In the rows, zero is written as 100.
Here are made-up things, facts about them, and rows of numbers that follow some of those facts. Name the thing behind each unnamed row.

How the things are related:
ω: belongs to class; π: sits directly inside; ζ: uses; σ: is of sort
[K210 K67 K382 K682 K448 K434 K283 K689 K502 K742 K920 K140 K211 K863 K263 K993 K817 K449 K948 K150 K788 K235 K549 K156] ω gesuk
[K253 K270 K684 K127 K467 K35 K60 K284 K490 K772 K454 K118 K358 K84 K350 K237 K870 K194 K577 K650 K605] ω stuplur
[K616 K203 K771 K417 K877 K92 K885 K59] ω fluklim
{K929 K67 K211 K181 K993 K817 K235 K66} π K881
{K210 K863 K263} π K781
{K253 K772 K771} π K673
{K382 K689 K449} π K214
{K616 K682 K283 K502 K742 K920 K350} π K954
{K270 K127 K60 K454 K118 K650 K605} π K632
{K684 K140 K237 K870} π K66
{K467 K448 K490 K358 K194 K577} π K929
{K35 K284 K150} π K274
{K274 K434 K632 K417 K948 K788 K549 K673 K156} π K904
{K203 K877 K885} π K181
{K258 K752 K781 K92 K59} π K911
{K84} π K752
K210 ζ [K263]
K253 ζ [K772]
K382 ζ [K689]
K616 ζ [K502 K742]
K270 ζ [K605 K454]
K684 ζ [K140]
K127 ζ [K605]
K35 ζ [K284]
K283 ζ [K350]
K284 ζ [K150]
K502 ζ [K920]
K772 ζ [K771 K253]
K742 ζ [K502]
K118 ζ [K605]
K920 ζ [K283]
K140 ζ [K684]
K211 ζ [K235 K993]
K863 ζ [K210 K263]
K817 ζ [K993]
K948 ζ [K156]
K877 ζ [K203]
K788 ζ [K156]
K235 ζ [K993]
K92 ζ [K59]
K237 ζ [K140]
K870 ζ [K684]
K194 ζ [K577]
K650 ζ [K118]
K605 ζ [K454]
K156 ζ [K549]
σ a <- K67 K92 K156
σ e <- K253 K467 K284 K350 K235
σ b <- K382 K448 K863 K549
σ c <- K684 K203
σ h <- K682 K60 K449
σ g <- K35 K84 K263 K577
σ i <- K283 K689 K870
σ j <- K742 K817 K237
σ d <- K140 K211 K885
σ f <- K788 K650

Some things and their rows:
K863: 61 169 52 150 138 80 66 109 44 142 102 101 83
K127: 117 134 89 59 126 133 66 108 76 89 85 94 68
K150: 55 128 101 92 103 92 120 82 52 64 106 89 101
K881: 79 53 110 85 60 88 97 49 142 114 74 94 130
K877: 131 94 89 91 95 114 120 105 114 73 82 106 98
K60: 98 118 81 97 119 136 54 143 60 104 140 110 67
K194: 104 108 74 114 87 103 103 161 94 78 100 134 81
K954: 83 66 112 90 81 86 86 50 151 129 83 67 119
K35: 85 107 34 120 102 114 91 156 29 75 133 109 62
K210: 69 139 61 135 116 69 139 116 59 89 101 104 103
K467: 109 118 111 87 86 108 108 158 125 63 92 123 106
K203: 133 89 109 76 102 138 129 110 109 52 86 111 105
K673: 63 59 107 90 70 90 73 44 119 119 105 78 114
K156: 97 107 116 143 99 65 112 46 86 84 112 106 64
K577: 121 76 69 93 88 126 145 165 59 57 101 135 92
K929: 85 49 107 85 62 84 96 52 138 110 71 104 131
K682: 106 124 113 104 123 97 87 78 84 126 87 78 99
K772: 122 93 118 69 114 149 108 139 89 65 116 99 93
K502: 155 79 163 105 114 96 117 76 141 120 99 93 117
K788: 72 154 108 123 116 70 45 60 94 129 101 93 74
K270: 117 131 89 64 121 131 66 105 75 90 87 95 71
K885: 126 89 45 111 104 114 88 126 74 108 100 112 90
K742: 140 82 154 79 102 73 147 62 152 126 90 68 122
K870: 98 122 85 135 89 76 56 183 135 135 127 128 92

Name these rows:
A row may be one of the things named above.
134 113 171 75 122 93 93 86 153 139 89 68 139 => K283
113 119 105 41 121 148 95 114 72 65 89 92 89 => K454
115 105 59 176 104 77 132 111 108 74 134 118 54 => K92
152 88 164 87 111 131 115 161 167 88 122 98 118 => K350
56 142 97 142 116 87 73 116 60 116 132 105 92 => K382
117 80 82 143 95 78 90 114 67 141 113 126 101 => K140
55 127 102 87 102 93 124 84 54 60 102 84 97 => K150
99 99 124 87 94 88 144 89 91 77 83 109 119 => K993
36 137 116 90 97 85 136 132 90 71 113 84 135 => K689
86 112 96 84 82 49 146 63 106 106 71 91 110 => K817
108 109 74 112 84 99 99 158 93 75 101 129 79 => K194
105 110 72 113 86 98 103 159 95 79 103 134 81 => K194
120 84 111 73 112 133 121 106 100 60 122 89 98 => K771
78 107 42 126 116 88 169 124 24 78 104 104 104 => K263
131 90 108 74 104 139 129 109 106 51 88 109 107 => K203
88 130 94 116 106 70 79 69 75 115 102 93 84 => K948
79 61 106 94 77 87 91 51 138 124 83 76 123 => K214
105 104 83 102 106 95 92 93 50 129 80 110 106 => K211
50 147 89 94 98 106 82 158 85 54 125 98 81 => K284
103 112 138 60 111 143 101 141 114 56 111 93 107 => K253
51 145 85 93 100 107 84 158 87 58 122 97 80 => K284
104 105 63 121 111 113 146 137 88 66 122 95 98 => K59
109 87 71 139 70 55 110 155 133 121 128 127 77 => K237
82 65 116 93 75 87 86 49 150 125 81 73 123 => K954
107 120 107 86 89 109 110 161 128 64 92 124 106 => K467
105 116 110 102 125 101 90 78 77 122 92 93 104 => K449
77 61 106 91 79 91 87 52 142 125 85 77 126 => K214
137 75 56 118 120 135 141 177 59 93 119 115 92 => K84
170 81 114 147 112 93 93 115 160 128 127 92 88 => K616
100 127 119 94 115 101 67 74 80 126 72 115 108 => K448
99 98 123 91 97 91 143 87 90 71 82 108 121 => K993
99 118 82 103 117 136 55 146 56 103 138 112 68 => K60
105 158 102 64 131 132 30 100 91 104 86 92 62 => K650
90 113 119 99 107 87 104 74 78 90 104 95 100 => K434
135 75 54 114 120 133 139 176 61 94 117 120 90 => K84
116 82 86 142 99 75 89 114 68 146 112 127 104 => K140
105 106 75 124 103 100 94 112 95 79 132 93 75 => K417
86 123 133 90 90 75 123 87 119 78 72 104 123 => K235
80 144 113 101 131 109 46 70 61 128 106 93 88 => K549
119 88 130 125 90 74 144 57 110 71 88 123 86 => K67
126 86 91 162 89 94 74 176 112 107 144 149 73 => K684

Now the same things, written a new way:
Known rows:
K454: 83 113 111 85 122 86 96 62 98 69 108 88 111 72 99 128 109 123 94 63 102 115 82 117 112 74
K817: 107 115 69 114 100 106 115 113 108 98 96 99 87 118 108 108 104 87 111 107 90 82 116 97 98 93
K881: 114 85 114 87 110 111 97 96 91 118 94 101 91 88 99 97 106 83 100 115 88 115 118 101 100 101
K67: 96 111 88 119 110 116 107 112 113 104 113 94 100 117 94 116 112 98 103 113 90 83 109 100 91 100
K235: 101 117 100 118 102 118 107 123 107 96 103 94 102 108 87 104 99 84 96 102 101 79 115 109 98 94
K66: 113 85 113 89 111 114 99 96 90 117 95 100 90 86 100 97 107 84 99 117 87 116 115 101 100 102
K870: 101 86 75 94 89 84 116 73 99 72 82 121 90 107 113 76 99 101 106 101 98 125 100 111 83 92
K284: 110 102 108 96 97 87 102 96 98 102 109 90 108 100 86 87 77 114 111 79 113 99 85 109 95 88
K150: 96 112 103 112 94 102 93 120 107 92 110 103 106 116 102 123 107 93 93 88 112 101 102 90 110 108
K549: 98 115 99 114 104 101 97 124 97 99 114 100 92 119 100 132 105 99 101 91 106 90 96 86 111 101
K358: 99 89 102 96 105 86 98 85 101 81 105 103 104 102 94 83 90 108 104 98 95 101 98 111 79 88
K885: 69 91 107 84 102 107 89 112 89 112 86 110 99 90 94 103 98 120 84 124 83 76 92 100 92 101
K771: 71 99 106 79 90 92 94 110 90 120 93 111 113 102 100 106 93 110 76 90 100 98 95 83 107 97
K682: 100 112 82 111 87 104 107 113 105 79 88 104 97 111 114 100 107 77 92 85 111 108 119 97 108 102
K954: 115 88 115 88 103 107 96 95 89 121 96 100 93 88 102 98 106 88 102 110 93 119 111 95 106 106
K742: 96 101 85 129 89 88 117 139 103 111 105 100 72 137 102 97 99 80 109 97 91 95 103 89 103 99
K577: 82 78 122 100 116 94 80 95 101 79 119 94 110 96 83 91 96 123 96 107 104 104 89 110 70 100
K84: 88 83 114 100 106 97 84 90 105 89 113 90 108 89 88 86 94 129 103 110 110 104 81 110 81 109
K258: 117 87 114 89 105 108 96 94 90 119 95 98 94 87 101 98 107 88 100 109 93 117 113 95 106 105
K911: 115 87 116 88 107 107 94 96 90 121 97 99 93 88 103 101 105 89 103 109 93 116 111 94 108 107
K382: 110 113 82 115 97 109 103 115 109 99 99 94 91 110 107 111 104 99 113 108 98 75 103 99 105 109
K689: 90 105 84 112 91 100 105 106 101 74 93 123 92 124 117 118 121 78 88 84 104 119 115 89 105 105
K434: 101 112 94 114 90 105 98 114 112 95 104 98 102 109 105 115 106 95 98 94 111 97 100 93 112 115
K948: 105 113 89 117 85 105 98 112 114 98 99 96 101 108 110 105 104 96 103 101 110 90 101 96 110 122

Name these rows:
A row may be one of the things named above.
83 77 125 100 114 92 80 94 100 79 120 95 110 95 81 90 95 123 97 107 102 104 88 111 70 99 => K577
99 115 99 115 105 99 97 127 98 100 113 100 93 119 99 129 105 99 102 90 108 91 94 85 110 101 => K549
113 96 114 102 106 99 105 106 77 96 117 115 110 114 76 77 70 102 103 103 132 97 83 88 71 73 => K350
71 85 89 97 70 88 108 123 100 135 80 105 90 109 101 59 88 102 92 116 84 89 93 96 102 115 => K616
107 92 96 92 91 83 99 86 104 96 102 99 106 100 101 85 83 117 114 90 110 107 84 106 93 102 => K772
97 109 94 118 95 106 97 113 110 90 104 100 99 110 103 107 109 90 97 101 106 91 107 95 103 110 => K210
103 101 92 117 98 117 88 115 114 91 96 97 91 102 101 105 105 106 109 131 93 69 100 111 95 127 => K211
100 107 89 115 108 107 99 119 105 92 105 99 93 117 102 116 106 94 106 105 91 72 114 100 95 99 => K448
99 98 114 100 115 90 110 92 97 94 112 104 103 102 83 90 81 100 102 98 96 95 84 114 88 72 => K684
106 96 105 100 106 90 104 93 97 90 105 95 105 99 83 80 79 106 107 90 98 88 100 119 79 77 => K467
82 78 124 100 115 94 79 93 101 78 118 94 110 96 82 92 96 122 98 108 104 105 88 111 71 98 => K577
110 114 70 115 101 107 115 114 108 97 95 99 88 119 108 105 104 85 111 107 90 81 116 98 98 94 => K817
98 110 95 118 95 108 98 113 111 89 102 100 101 110 103 107 110 90 96 101 104 89 107 96 104 111 => K210
112 121 87 85 103 82 115 42 117 85 94 94 115 72 112 107 104 116 108 73 90 97 85 123 124 85 => K650
112 117 85 114 79 98 112 99 122 102 100 111 107 117 113 105 103 80 103 96 102 89 99 95 120 113 => K788
84 80 123 98 116 95 80 94 101 78 119 95 109 96 81 91 96 123 96 108 101 106 91 112 70 100 => K577
77 100 122 120 109 115 76 121 107 84 121 93 106 103 86 122 117 105 85 107 112 97 98 94 96 117 => K263
83 106 111 118 113 110 98 121 99 79 113 111 100 118 92 124 112 80 81 98 102 101 110 96 96 90 => K993
107 101 73 116 80 108 108 111 93 79 90 141 95 135 117 97 107 75 94 110 125 112 110 72 89 112 => K283
75 102 97 81 85 94 98 106 92 121 87 108 112 95 103 98 94 112 81 97 99 92 94 84 110 102 => K417
77 98 87 82 91 105 104 101 98 116 78 108 106 93 103 84 93 104 81 117 86 83 105 100 96 98 => K877
80 104 82 86 95 101 109 100 98 136 92 94 108 100 96 94 97 121 94 112 85 74 97 86 96 97 => K92
78 103 83 88 95 103 109 100 98 136 91 95 108 100 95 94 99 122 93 113 84 75 98 86 96 97 => K92
113 114 76 116 93 108 104 114 112 101 95 91 90 108 108 104 102 100 115 110 96 69 102 97 104 112 => K863
75 102 98 81 85 96 99 106 95 120 86 108 113 98 104 99 95 112 81 95 98 92 93 85 110 104 => K417
97 115 95 118 103 106 103 116 108 113 119 91 104 121 92 125 110 104 103 94 106 93 97 84 104 104 => K156
77 100 120 122 110 116 80 122 107 85 119 94 107 106 89 122 116 102 85 106 111 96 97 95 93 116 => K263
66 98 105 83 99 96 100 106 86 113 92 113 110 98 98 102 99 104 73 98 94 95 98 86 101 92 => K59
110 98 77 96 107 85 119 88 98 95 97 99 87 106 102 83 84 108 120 105 92 98 94 109 86 73 => K237
74 105 111 83 106 103 107 111 88 122 97 112 111 97 87 100 88 99 75 104 84 79 99 97 100 75 => K203
99 114 94 116 90 105 97 113 111 94 105 98 104 109 105 113 106 94 98 93 112 96 100 94 111 116 => K434
89 102 110 121 113 116 86 124 101 84 108 106 91 106 94 122 110 99 94 120 97 83 98 106 94 109 => K140
98 85 107 98 93 94 82 91 113 96 110 85 113 89 95 82 88 137 112 109 114 105 74 110 86 121 => K35
104 86 96 95 98 88 101 83 109 85 99 102 103 99 97 76 87 109 110 105 95 94 97 116 81 96 => K194
100 101 89 98 91 78 112 84 92 80 91 106 94 96 110 76 92 102 102 77 120 125 89 100 102 85 => K60
106 96 107 97 107 90 103 93 97 90 107 96 104 98 82 79 80 106 108 90 99 88 98 118 80 78 => K467

